Here is a tiny trained network, its code and every weight. The questions are about switching its units off for an input and a target symbol, where a switched-off unit gives its printed mean instead of its output.

import numpy as np


def w(rows, s, z=0):
    codes = np.array(rows[::2]) - 128.0
    scale = np.full(codes.shape[1], s)
    scale[-1] = z or s
    return codes * scale


def f(y):
    return np.maximum(y, 0)


def softmax(a):
    e = np.exp(a - a.max(-1, keepdims=True))
    return e / e.sum(-1, keepdims=True)


def log_softmax(a):
    a = a - a.max(-1, keepdims=True)
    return a - np.log(np.exp(a).sum(-1, keepdims=True))


def net(x, mask):
    ids = ['ΓΛΞβδεζηστφψ'.index(c) for c in x.split()]
    T = len(ids)
    res = E[ids] + P[:T]
    r = res
    for j in range(2):
        rows = slice(4 * j, 4 * j + 4)
        q, k, v = (r @ M[0][rows].T for M in (Q, K, V))
        z = softmax(np.where(np.tri(T) > 0, q @ k.T / 4**0.5, -1e9)) @ v
        o = O[0][rows]
        res = res + np.where(mask[j], z, o[:, -1]) @ o[:, :-1]
    y = f(res @ A[0][:, :-1].T + A[0][:, -1])
    res = res + np.where(mask[2:6], y, B[0][:, -1]) @ B[0][:, :-1]
    return log_softmax(res[-1] @ U[:, :-1].T + U[:, -1])


Q, K, V, O, A, B = {}, {}, {}, {}, {}, {}
E = w([
[60,163,139,115,141],'Γ',
[153,190,179,171,97],'Λ',
[119,149,201,146,130],'Ξ',
[93,104,139,129,87],'β',
[133,60,148,79,67],'δ',
[78,91,105,139,56],'ε',
[90,94,122,131,63],'ζ',
[152,133,92,174,6],'η',
[75,112,138,102,112],'σ',
[61,136,98,137,79],'τ',
[175,184,146,211,52],'φ',
[124,105,179,149,79],'ψ',
],0.02)
P = w([
[88,123,186,138,117],'0',
[155,82,173,177,167],'1',
[144,142,124,82,164],'2',
[177,82,188,192,145],'3',
[122,171,172,88,65],'4',
[116,123,36,124,138],'5',
[185,161,128,80,119],'6',
[67,95,147,248,90],'7',
[227,134,132,85,113],'8',
],0.015)
Q[0] = w([
[177,141,181,106,165],'H0',
[138,154,46,121,150],'H0',
[99,229,109,6,43],'H0',
[201,111,45,82,148],'H0',
[181,136,97,29,135],'H1',
[164,102,151,146,148],'H1',
[121,83,222,85,62],'H1',
[184,8,101,195,202],'H1',
],0.014)
K[0] = w([
[110,81,127,174,125],'H0',
[119,120,120,166,204],'H0',
[248,120,93,55,97],'H0',
[117,106,92,178,212],'H0',
[180,113,120,195,178],'H1',
[130,102,149,181,120],'H1',
[154,212,126,155,60],'H1',
[5,42,159,144,161],'H1',
],0.017)
V[0] = w([
[45,30,96,106,169],'H0',
[147,62,38,107,45],'H0',
[246,32,252,90,73],'H0',
[101,194,148,13,146],'H0',
[189,190,61,159,148],'H1',
[192,116,95,189,82],'H1',
[121,57,230,58,166],'H1',
[142,31,49,84,71],'H1',
],0.014)
O[0] = w([
[67,98,56,134,122,86],'H0',
[66,96,169,82,181,179],'H0',
[229,6,130,101,103,246],'H0',
[118,160,89,181,220,125],'H0',
[181,146,95,119,110,61],'H1',
[110,121,137,149,34,170],'H1',
[126,102,181,209,190,111],'H1',
[40,52,114,125,130,109],'H1',
],0.015,0.013)
A[0] = w([
[130,198,125,114,80,4],'N0',
[222,148,103,43,126,108],'N1',
[154,254,9,179,150,80],'N2',
[180,89,47,224,223,52],'N3',
],0.0072,0.0033)
B[0] = w([
[124,98,43,132,83,163],'N0',
[90,157,146,158,154,254],'N1',
[155,116,197,79,164,161],'N2',
[89,147,2,103,91,202],'N3',
],0.014,0.018)
U = w([
[93,149,79,164,156,201],'Γ',
[147,188,132,61,195,112],'Λ',
[118,68,118,165,146,17],'Ξ',
[50,104,215,143,142,58],'β',
[106,80,236,233,158,125],'δ',
[58,111,171,219,95,128],'ε',
[176,173,60,123,60,121],'ζ',
[98,139,220,29,88,80],'η',
[163,175,168,253,162,154],'σ',
[229,52,107,49,150,102],'τ',
[15,229,220,157,115,175],'φ',
[179,195,241,79,131,255],'ψ',
],0.005,0.0045)

Each question gives the input, a string of symbols that net reads in full, and the target symbol t.
The units are the heads (4 rows each of Q, K, V and O) and the neurons (one row each of A and B). Each row of codes is followed by its name. A weight is (code - 128) times the scale printed after its matrix; where a second scale follows, it is the last column's (O, A, B and U).
mask holds one flag per unit, heads first, then neurons. A switched-off unit (its flag False) gives its mean, the last column of its rows in O or B, instead of its output. The means were averaged over made-up inputs and are rounded, as every weight is.
A unit's drop is (log p(t) with every unit on - log p(t) with that unit switched off) / (log p(t) with every unit on - log p(t) with every unit switched off).
The circuit of an input: a set's keep is (log p(t) with only the set's units on - log p(t) with every unit switched off) / (log p(t) with every unit on - log p(t) with every unit switched off). Starting from all 6 units, units are removed one at a time, each time the one whose removal leaves the highest keep (on an exact tie, the one counted first), for as long as the keep stays at least 0.8.
circuit, biggest first: the units of the circuit, biggest drop first
unit that matters most: the unit with the biggest drop
k most important neurons: the k neurons with the biggest drops, biggest first
which heads matter: for each layer, one digit per head in row order, 1 if its drop is at least 0.15 and else 0, layers parted by /
input β τ η Ξ Ξ η Ξ ε, target ζ: circuit, biggest first => [H0; N3]
input σ σ Λ τ σ Ξ φ ζ ζ, target ζ: which heads matter => 01
input σ β δ δ ψ, target τ: circuit, biggest first => [H0]
input φ ψ τ β Ξ ζ ψ Γ, target ζ: circuit, biggest first => [H0; N3]
input τ φ ψ σ, target φ: which heads matter => 10
input ζ τ Λ β ε, target ψ: 2 most important neurons => [N3; N2]
input δ σ Γ ψ, target Ξ: which heads matter => 11
input σ σ ψ τ, target Γ: circuit, biggest first => [H0; N3; H1]
input Λ ε τ, target ψ: circuit, biggest first => [H1; N3]
input τ Λ Ξ, target ψ: circuit, biggest first => [H1; N2; H0]
input φ Λ τ, target ψ: circuit, biggest first => [N2; H1; H0]
input β ψ δ η Ξ Γ ε ψ, target ζ: which heads matter => 10
input σ τ Ξ ψ σ, target Γ: which heads matter => 11
input ε η ζ ψ σ η ψ η Ξ, target η: circuit, biggest first => [H0]
input ζ δ β Γ σ ψ β Ξ, target Γ: circuit, biggest first => [H0; N3; H1]
input ψ ψ σ σ ψ τ τ ψ, target τ: 2 most important neurons => [N1; N3]
input Γ ψ Ξ τ ψ β, target ζ: which heads matter => 10
input η η Λ Λ η, target η: circuit, biggest first => [H0; H1]
input ε σ σ, target Γ: circuit, biggest first => [H0; H1; N3]
input τ Ξ σ ψ, target φ: unit that matters most => H0
input σ ψ β φ, target Γ: circuit, biggest first => [N3; H0; H1]
input ζ Λ Ξ, target ψ: which heads matter => 01
input ψ τ τ, target φ: which heads matter => 10
input σ ζ ζ ψ, target Γ: which heads matter => 11
input δ τ ψ ζ η σ ψ Ξ β, target η: circuit, biggest first => [H1; N3]
input σ η Λ Γ σ, target ψ: 2 most important neurons => [N3; N1]
input β η η ζ τ, target η: circuit, biggest first => [H0; H1]
input τ η σ Λ ζ Ξ ζ δ, target δ: unit that matters most => N3
input ψ σ δ Λ, target τ: 2 most important neurons => [N1; N3]
